Below is a small trained network, with its code and all its weights. Each question gives an input and a target symbol and asks what happens when units are switched off, that is, made to give their printed mean instead of their output.

import numpy as np


def w(rows, s, z=0):
    codes = np.array(rows[::2]) - 128.0
    scale = np.full(codes.shape[1], s)
    scale[-1] = z or s
    return codes * scale


def f(y):
    return np.maximum(y, 0)


def softmax(a):
    e = np.exp(a - a.max(-1, keepdims=True))
    return e / e.sum(-1, keepdims=True)


def log_softmax(a):
    a = a - a.max(-1, keepdims=True)
    return a - np.log(np.exp(a).sum(-1, keepdims=True))


def net(x, mask):
    ids = ['δεηλστφ'.index(c) for c in x.split()]
    T = len(ids)
    res = E[ids] + P[:T]
    q, k, v = (res @ M[0].T for M in (Q, K, V))
    z = softmax(np.where(np.tri(T) > 0, q @ k.T / 4**0.5, -1e9)) @ v
    res = res + np.where(mask[0], z, O[0][:, -1]) @ O[0][:, :-1]
    y = f(res @ A[0][:, :-1].T + A[0][:, -1])
    res = res + np.where(mask[1:13], y, B[0][:, -1]) @ B[0][:, :-1]
    return log_softmax(res[-1] @ U[:, :-1].T + U[:, -1])


Q, K, V, O, A, B = {}, {}, {}, {}, {}, {}
E = w([
[108,106,132,96,131,93],'δ',
[249,100,171,157,49,92],'ε',
[115,119,138,72,71,74],'η',
[170,57,173,166,146,162],'λ',
[32,89,153,146,73,70],'σ',
[160,129,46,180,154,153],'τ',
[167,108,160,136,117,50],'φ',
],0.022)
P = w([
[30,55,48,115,196,1],'0',
[82,48,68,110,169,99],'1',
[134,78,69,98,160,105],'2',
[134,90,92,128,156,99],'3',
[186,121,101,93,151,87],'4',
[145,127,139,128,158,80],'5',
[134,149,154,123,153,73],'6',
[128,166,177,124,150,65],'7',
[124,183,196,120,148,60],'8',
[99,200,208,131,155,68],'9',
[96,215,225,122,149,63],'10',
],0.0091)
Q[0] = w([
[151,151,89,134,150,92],'head 1',
[137,174,96,125,71,156],'head 1',
[189,127,161,83,144,180],'head 1',
[66,110,142,114,121,4],'head 1',
],0.016)
K[0] = w([
[148,189,105,184,130,134],'head 1',
[104,159,73,193,102,69],'head 1',
[148,11,110,153,117,100],'head 1',
[128,248,208,176,153,154],'head 1',
],0.013)
V[0] = w([
[78,44,181,152,189,131],'head 1',
[157,170,138,110,198,67],'head 1',
[141,60,180,248,106,162],'head 1',
[104,122,158,89,21,102],'head 1',
],0.013)
O[0] = w([
[217,58,180,74,109,111,253],'head 1',
[150,80,121,181,111,201,245],'head 1',
[145,121,149,52,112,254,237],'head 1',
[156,144,12,65,128,122,239],'head 1',
],0.012,0.0042)
A[0] = w([
[72,171,189,103,129,87,114],'neuron 1',
[168,228,174,140,168,187,149],'neuron 2',
[204,124,97,130,140,161,217],'neuron 3',
[43,75,115,40,206,76,146],'neuron 4',
[130,173,86,106,51,136,43],'neuron 5',
[70,70,133,148,108,130,4],'neuron 6',
[166,66,107,150,203,188,172],'neuron 7',
[139,120,89,150,252,202,112],'neuron 8',
[76,201,65,107,41,81,139],'neuron 9',
[83,48,28,112,140,198,207],'neuron 10',
[111,187,64,72,75,184,98],'neuron 11',
[28,90,65,128,145,138,53],'neuron 12',
],0.012,0.0035)
B[0] = w([
[59,133,189,141,139,180,139],'neuron 1',
[116,179,16,142,72,162,159],'neuron 2',
[89,98,158,156,189,83,245],'neuron 3',
[102,251,135,124,108,142,230],'neuron 4',
[156,198,125,153,140,121,178],'neuron 5',
[137,93,118,93,109,113,148],'neuron 6',
[130,198,76,157,120,109,225],'neuron 7',
[172,87,207,71,108,90,164],'neuron 8',
[116,79,137,118,171,75,190],'neuron 9',
[174,68,164,174,136,103,210],'neuron 10',
[115,144,120,123,52,188,191],'neuron 11',
[110,85,37,142,195,201,155],'neuron 12',
],0.016,0.012)
U = w([
[176,16,185,125,156,78,251],'δ',
[180,255,192,157,200,139,154],'ε',
[126,184,95,157,158,220,143],'η',
[157,125,201,44,143,141,24],'λ',
[80,87,145,74,128,70,123],'σ',
[38,133,208,175,180,161,71],'τ',
[105,128,116,99,226,136,49],'φ',
],0.0067,0.0028)

Each question gives the input, a string of symbols that net reads in full, and the target symbol t.
The units are the heads (4 rows each of Q, K, V and O) and the neurons (one row each of A and B). Each row of codes is followed by its name. A weight is (code - 128) times the scale printed after its matrix; where a second scale follows, it is the last column's (O, A, B and U).
mask holds one flag per unit, heads first, then neurons. A switched-off unit (its flag False) gives its mean, the last column of its rows in O or B, instead of its output. The means were averaged over made-up inputs and are rounded, as every weight is.
A unit's drop is (log p(t) with every unit on - log p(t) with that unit switched off) / (log p(t) with every unit on - log p(t) with every unit switched off).
The circuit of an input: a set's keep is (log p(t) with only the set's units on - log p(t) with every unit switched off) / (log p(t) with every unit on - log p(t) with every unit switched off). Starting from the 12 units with the biggest drops (on a tie, the unit counted first), units are removed one at a time, each time the one whose removal leaves the highest keep (on an exact tie, the one counted first), for as long as the keep stays at least 0.8.
circuit, biggest first: the units of the circuit, biggest drop first
unit that matters most: the unit with the biggest drop
top k neurons: the k neurons with the biggest drops, biggest first
drop when u is switched off: that unit's drop, to one decimal
input ε λ λ φ τ λ, target η: unit that matters most : head 1
input τ δ τ λ δ τ φ η, target δ: top 2 neurons : (neuron 4; neuron 7)
input δ ε δ ε σ δ τ ε η, target η: circuit, biggest first : (head 1; neuron 11)
input δ η ε λ σ ε τ σ λ φ σ, target δ: circuit, biggest first : (head 1; neuron 10; neuron 4)
input δ λ δ φ ε φ δ, target δ: top 4 neurons : (neuron 10; neuron 5; neuron 2; neuron 11)
input σ σ σ ε σ ε σ λ, target δ: top 2 neurons : (neuron 4; neuron 3)
input τ τ τ φ η σ δ φ δ, target δ: circuit, biggest first : (head 1; neuron 4)
input ε σ ε δ δ δ τ, target δ: top 2 neurons : (neuron 8; neuron 4)
input λ ε δ ε ε δ, target η: top 3 neurons : (neuron 11; neuron 12; neuron 4)
input δ λ σ δ λ δ φ φ σ δ λ, target η: circuit, biggest first : (neuron 2; head 1)
input ε φ η ε σ λ ε η η σ, target φ: top 4 neurons : (neuron 9; neuron 12; neuron 4; neuron 7)
input η σ τ τ δ σ η η, target φ: circuit, biggest first : (neuron 9; head 1; neuron 12; neuron 5)
input λ λ δ τ λ ε ε τ λ δ τ, target η: circuit, biggest first : (head 1; neuron 2)
input σ δ δ σ ε σ δ δ λ λ δ, target λ: top 3 neurons : (neuron 4; neuron 5; neuron 12)
input δ λ ε ε η, target η: circuit, biggest first : (neuron 11; head 1)
input τ σ δ σ σ, target ε: circuit, biggest first : (neuron 4; head 1)
input η δ φ η ε δ ε φ η, target δ: top 2 neurons : (neuron 9; neuron 4)
input δ λ η δ δ σ ε ε σ σ, target ε: circuit, biggest first : (head 1; neuron 4)
input ε τ φ λ δ δ ε δ ε δ, target η: top 4 neurons : (neuron 11; neuron 12; neuron 3; neuron 4)
input λ σ δ λ δ, target λ: top 2 neurons : (neuron 5; neuron 10)
input η τ σ δ δ η δ δ δ λ ε, target δ: top 2 neurons : (neuron 4; neuron 7)
input τ φ η ε φ η ε σ δ τ δ, target τ: top 3 neurons : (neuron 1; neuron 7; neuron 5)
input φ ε δ τ η λ, target δ: drop when neuron 10 is switched off : 0.2
